Below is a small trained network, with its code and all its weights. Each question gives an input and a target symbol and asks what happens when units are switched off, that is, made to give their printed mean instead of their output.

import numpy as np


def w(rows, s, z=0):
    codes = np.array(rows[::2]) - 128.0
    scale = np.full(codes.shape[1], s)
    scale[-1] = z or s
    return codes * scale


def f(y):
    return y / 2 * (1 + np.tanh(0.7978845608 * (y + 0.044715 * y**3)))


def softmax(a):
    e = np.exp(a - a.max(-1, keepdims=True))
    return e / e.sum(-1, keepdims=True)


def log_softmax(a):
    a = a - a.max(-1, keepdims=True)
    return a - np.log(np.exp(a).sum(-1, keepdims=True))


def net(x, mask):
    ids = ['γεζθλξσφ'.index(c) for c in x.split()]
    T = len(ids)
    res = E[ids] + P[:T]
    u = 0
    for l in range(3):
        r = res
        for j in range(2):
            rows = slice(4 * j, 4 * j + 4)
            q, k, v = (r @ M[l][rows].T for M in (Q, K, V))
            z = softmax(np.where(np.tri(T) > 0, q @ k.T / 4**0.5, -1e9)) @ v
            o = O[l][rows]
            res = res + np.where(mask[u + j], z, o[:, -1]) @ o[:, :-1]
        u += 2
        y = f(res @ A[l][:, :-1].T + A[l][:, -1])
        res = res + np.where(mask[u : u + 4], y, B[l][:, -1]) @ B[l][:, :-1]
        u += 4
    return log_softmax(res[-1] @ U[:, :-1].T + U[:, -1])


Q, K, V, O, A, B = {}, {}, {}, {}, {}, {}
E = w([
[249,98,92,147,136,109],'γ',
[177,202,158,109,134,63],'ε',
[102,125,152,172,203,62],'ζ',
[154,24,152,46,139,142],'θ',
[187,167,160,109,57,176],'λ',
[158,161,94,21,118,141],'ξ',
[5,194,146,112,98,208],'σ',
[153,75,187,170,116,46],'φ',
],0.019)
P = w([
[133,131,240,67,253,72],'0',
[206,84,95,173,192,153],'1',
[194,84,110,164,189,143],'2',
[179,88,119,162,174,144],'3',
[172,87,126,155,172,149],'4',
[163,93,135,146,161,157],'5',
[154,94,139,151,131,154],'6',
[144,93,143,141,130,157],'7',
[146,96,148,130,125,163],'8',
[138,97,151,138,114,166],'9',
[141,95,160,142,95,167],'10',
[140,101,164,120,106,183],'11',
[140,105,171,131,99,168],'12',
],0.0051)
Q[0] = w([
[170,69,53,121,10,16],'L0H1',
[190,223,27,124,113,159],'L0H1',
[161,157,143,152,1,143],'L0H1',
[182,134,174,65,187,49],'L0H1',
[131,128,214,146,143,170],'L0H2',
[192,120,68,167,196,158],'L0H2',
[70,109,91,128,183,85],'L0H2',
[142,191,101,49,101,112],'L0H2',
],0.0079)
K[0] = w([
[149,122,23,150,138,66],'L0H1',
[250,80,185,61,168,86],'L0H1',
[154,128,138,121,129,117],'L0H1',
[101,156,88,116,126,79],'L0H1',
[53,126,124,101,163,146],'L0H2',
[142,139,157,93,127,22],'L0H2',
[157,82,113,140,123,153],'L0H2',
[94,136,146,121,131,142],'L0H2',
],0.013)
V[0] = w([
[195,83,178,60,254,236],'L0H1',
[204,112,109,96,233,144],'L0H1',
[96,194,104,168,110,129],'L0H1',
[138,69,150,149,104,227],'L0H1',
[153,185,34,111,162,62],'L0H2',
[203,103,54,170,232,145],'L0H2',
[166,93,188,78,133,113],'L0H2',
[144,110,103,85,55,47],'L0H2',
],0.007)
O[0] = w([
[91,178,77,134,61,115,227],'L0H1',
[112,131,123,126,132,99,255],'L0H1',
[223,154,130,154,22,134,105],'L0H1',
[142,127,139,126,50,188,28],'L0H1',
[198,120,137,128,79,128,172],'L0H2',
[136,65,78,149,42,198,69],'L0H2',
[254,162,171,120,7,61,190],'L0H2',
[166,61,95,128,93,144,120],'L0H2',
],0.0068,0.0041)
A[0] = w([
[53,57,69,211,233,58,5],'L0N1',
[83,227,1,74,169,199,7],'L0N2',
[218,125,56,240,155,149,184],'L0N3',
[135,52,145,70,48,212,116],'L0N4',
],0.0069,0.0019)
B[0] = w([
[134,108,4,254,193,22,113],'L0N1',
[248,34,162,50,170,183,217],'L0N2',
[97,89,183,68,50,172,252],'L0N3',
[93,200,144,182,117,58,170],'L0N4',
],0.0044,0.0037)
Q[1] = w([
[25,12,151,97,177,123],'L1H1',
[90,236,199,53,130,203],'L1H1',
[141,243,82,111,28,150],'L1H1',
[165,174,117,150,48,31],'L1H1',
[78,88,124,22,106,24],'L1H2',
[73,128,154,133,206,113],'L1H2',
[120,219,172,80,101,174],'L1H2',
[40,3,254,97,215,147],'L1H2',
],0.0071)
K[1] = w([
[130,85,115,94,136,40],'L1H1',
[132,159,214,156,254,173],'L1H1',
[123,158,171,161,104,188],'L1H1',
[117,82,87,148,223,184],'L1H1',
[159,161,193,108,139,90],'L1H2',
[179,125,98,139,139,30],'L1H2',
[53,200,204,86,111,75],'L1H2',
[67,52,71,109,95,106],'L1H2',
],0.0096)
V[1] = w([
[106,91,140,117,113,47],'L1H1',
[86,134,131,68,179,170],'L1H1',
[171,194,139,96,120,63],'L1H1',
[113,144,9,126,96,144],'L1H1',
[171,43,175,70,88,171],'L1H2',
[162,90,74,174,1,169],'L1H2',
[207,56,84,112,94,161],'L1H2',
[170,188,150,220,135,159],'L1H2',
],0.008)
O[1] = w([
[115,147,127,140,147,89,114],'L1H1',
[158,58,110,195,71,125,156],'L1H1',
[2,164,65,132,91,114,203],'L1H1',
[73,148,96,183,181,97,67],'L1H1',
[136,177,207,113,99,115,103],'L1H2',
[133,78,96,194,191,129,2],'L1H2',
[142,110,21,154,123,143,70],'L1H2',
[186,166,161,163,122,188,146],'L1H2',
],0.0069,0.0096)
A[1] = w([
[127,217,197,152,24,144,110],'L1N1',
[212,116,91,152,59,81,152],'L1N2',
[123,28,147,159,254,109,92],'L1N3',
[12,77,138,74,124,126,252],'L1N4',
],0.0069,0.0024)
B[1] = w([
[128,181,99,50,154,216,250],'L1N1',
[189,74,249,155,134,174,190],'L1N2',
[56,148,186,200,214,54,127],'L1N3',
[168,2,141,82,127,104,158],'L1N4',
],0.0071,0.012)
Q[2] = w([
[123,57,205,80,75,225],'L2H1',
[107,174,78,106,125,166],'L2H1',
[151,2,10,183,187,46],'L2H1',
[150,67,185,100,139,87],'L2H1',
[143,55,151,168,186,139],'L2H2',
[158,45,87,153,13,124],'L2H2',
[221,19,195,174,70,186],'L2H2',
[79,186,96,233,184,122],'L2H2',
],0.0082)
K[2] = w([
[95,114,158,76,103,124],'L2H1',
[135,146,83,75,221,144],'L2H1',
[166,61,116,171,137,214],'L2H1',
[171,106,54,134,130,2],'L2H1',
[180,71,187,126,87,54],'L2H2',
[148,103,113,129,154,169],'L2H2',
[107,70,111,180,89,155],'L2H2',
[164,242,164,169,83,45],'L2H2',
],0.0079)
V[2] = w([
[251,175,124,123,159,136],'L2H1',
[94,129,105,66,92,123],'L2H1',
[96,120,114,138,78,169],'L2H1',
[73,152,133,144,156,152],'L2H1',
[149,122,212,159,125,103],'L2H2',
[126,131,214,100,163,96],'L2H2',
[127,98,126,135,155,75],'L2H2',
[199,117,103,132,77,139],'L2H2',
],0.011)
O[2] = w([
[157,105,219,109,136,99,189],'L2H1',
[144,119,151,187,200,179,248],'L2H1',
[123,89,126,177,28,119,90],'L2H1',
[135,41,181,84,148,146,107],'L2H1',
[120,210,186,181,13,114,89],'L2H2',
[108,87,131,179,92,2,211],'L2H2',
[219,77,145,123,92,107,42],'L2H2',
[166,135,157,39,147,129,95],'L2H2',
],0.0075,0.017)
A[2] = w([
[47,25,157,171,209,244,39],'L2N1',
[79,83,249,74,150,121,244],'L2N2',
[3,153,188,187,47,3,3],'L2N3',
[19,127,121,156,182,41,44],'L2N4',
],0.0066,0.0028)
B[2] = w([
[173,133,177,191,150,102,202],'L2N1',
[183,76,140,128,52,44,250],'L2N2',
[11,112,145,74,128,213,174],'L2N3',
[254,150,68,198,110,174,161],'L2N4',
],0.0098,0.015)
U = w([
[241,113,122,85,26,194,90],'γ',
[112,238,146,107,174,14,176],'ε',
[137,132,98,164,91,141,252],'ζ',
[142,34,85,107,86,40,132],'θ',
[139,173,185,75,161,248,80],'λ',
[120,56,118,2,202,150,194],'ξ',
[139,56,183,106,196,150,44],'σ',
[78,113,185,112,93,122,109],'φ',
],0.0057,0.0029)

Each question gives the input, a string of symbols that net reads in full, and the target symbol t.
The units are the heads (4 rows each of Q, K, V and O) and the neurons (one row each of A and B). Each row of codes is followed by its name. A weight is (code - 128) times the scale printed after its matrix; where a second scale follows, it is the last column's (O, A, B and U).
mask holds one flag per unit, layer by layer, with each layer's heads first. A switched-off unit (its flag False) gives its mean, the last column of its rows in O or B, instead of its output. The means were averaged over made-up inputs and are rounded, as every weight is.
A unit's drop is (log p(t) with every unit on - log p(t) with that unit switched off) / (log p(t) with every unit on - log p(t) with every unit switched off).
The circuit of an input: a set's keep is (log p(t) with only the set's units on - log p(t) with every unit switched off) / (log p(t) with every unit on - log p(t) with every unit switched off). Starting from the 12 units with the biggest drops (on a tie, the unit counted first), units are removed one at a time, each time the one whose removal leaves the highest keep (on an exact tie, the one counted first), for as long as the keep stays at least 0.8.
circuit, biggest first: the units of the circuit, biggest drop first
most important unit: the unit with the biggest drop
top k neurons: the k neurons with the biggest drops, biggest first
which heads matter: for each layer, one digit per head in row order, 1 if its drop is at least 0.15 and else 0, layers parted by /
input ξ σ ε φ ξ, target λ: circuit, biggest first	[L1H1, L2H1, L2N2, L2H2]
input ξ θ ε ξ, target ξ: circuit, biggest first	[L2H2, L0H1, L1N2]
input γ φ ζ ξ ε γ σ φ ε φ, target γ: circuit, biggest first	[L0H1, L2H2]
input γ θ φ ε γ ξ γ σ ε ξ, target γ: circuit, biggest first	[L0H2, L1H1, L2H2]
input γ γ ε σ λ θ ε θ, target γ: circuit, biggest first	[L0H1, L2H2]
input ξ ε ξ σ θ, target λ: most important unit	L0H1
input γ θ γ ε ξ ε ε φ, target φ: top 4 neurons	[L2N3, L1N3, L1N1, L1N2]
input ζ ε ε γ ε ξ γ ε γ σ, target ξ: circuit, biggest first	[L0H2, L1N4]
input γ ζ ξ σ ξ ε ξ γ λ γ ζ, target γ: circuit, biggest first	[L2H2, L0H2, L2H1]
input λ σ ζ θ ε ξ γ ε ε ξ, target θ: circuit, biggest first	[L0H2, L1N1, L1N4, L2H2]
input φ ξ θ, target θ: circuit, biggest first	[L1N1, L2H2, L1N4]
input θ ε θ, target θ: circuit, biggest first	[L2H2, L0H1, L1H2]
input σ ε ε ε ε ζ ε ε ε, target φ: circuit, biggest first	[L0H2, L2H2, L2N3]
input σ γ φ γ ε ε ε θ θ γ ξ λ ζ, target φ: which heads matter	11 / 11 / 11
input θ ε ε λ, target λ: which heads matter	01 / 00 / 01
input θ ζ σ γ θ σ ζ ε ε ξ θ σ γ, target ζ: most important unit	L2H1
input ζ γ ε σ ε ε σ λ ξ γ ε λ ε, target ξ: which heads matter	10 / 11 / 10
input γ ε γ θ θ γ σ ε, target γ: circuit, biggest first	[L1H1, L0H2, L2H2, L1N1]
input ε θ ε γ γ θ γ ε ε ε ξ, target ξ: circuit, biggest first	[L1H1, L2H2, L1N2]
input ζ λ σ, target ξ: most important unit	L0H1
input σ ε λ γ ε ζ γ ζ ε γ ε ε, target φ: top 3 neurons	[L1N1, L2N3, L1N4]
input ζ γ λ σ φ γ, target ξ: top 2 neurons	[L0N1, L1N2]
input σ ε ε γ, target φ: which heads matter	01 / 01 / 01
input λ ξ ε ε ε θ σ, target θ: top 3 neurons	[L1N4, L2N2, L0N2]
input ζ ε ε σ ε ε ε, target ξ: top 4 neurons	[L0N1, L1N2, L1N3, L2N1]
input λ ξ γ, target γ: which heads matter	01 / 01 / 11
input γ γ λ ε γ θ ξ ε ε ξ ξ σ, target γ: which heads matter	11 / 11 / 01
input ε ξ ε γ, target γ: which heads matter	01 / 01 / 01
input λ ε ε σ ε, target θ: which heads matter	01 / 10 / 10
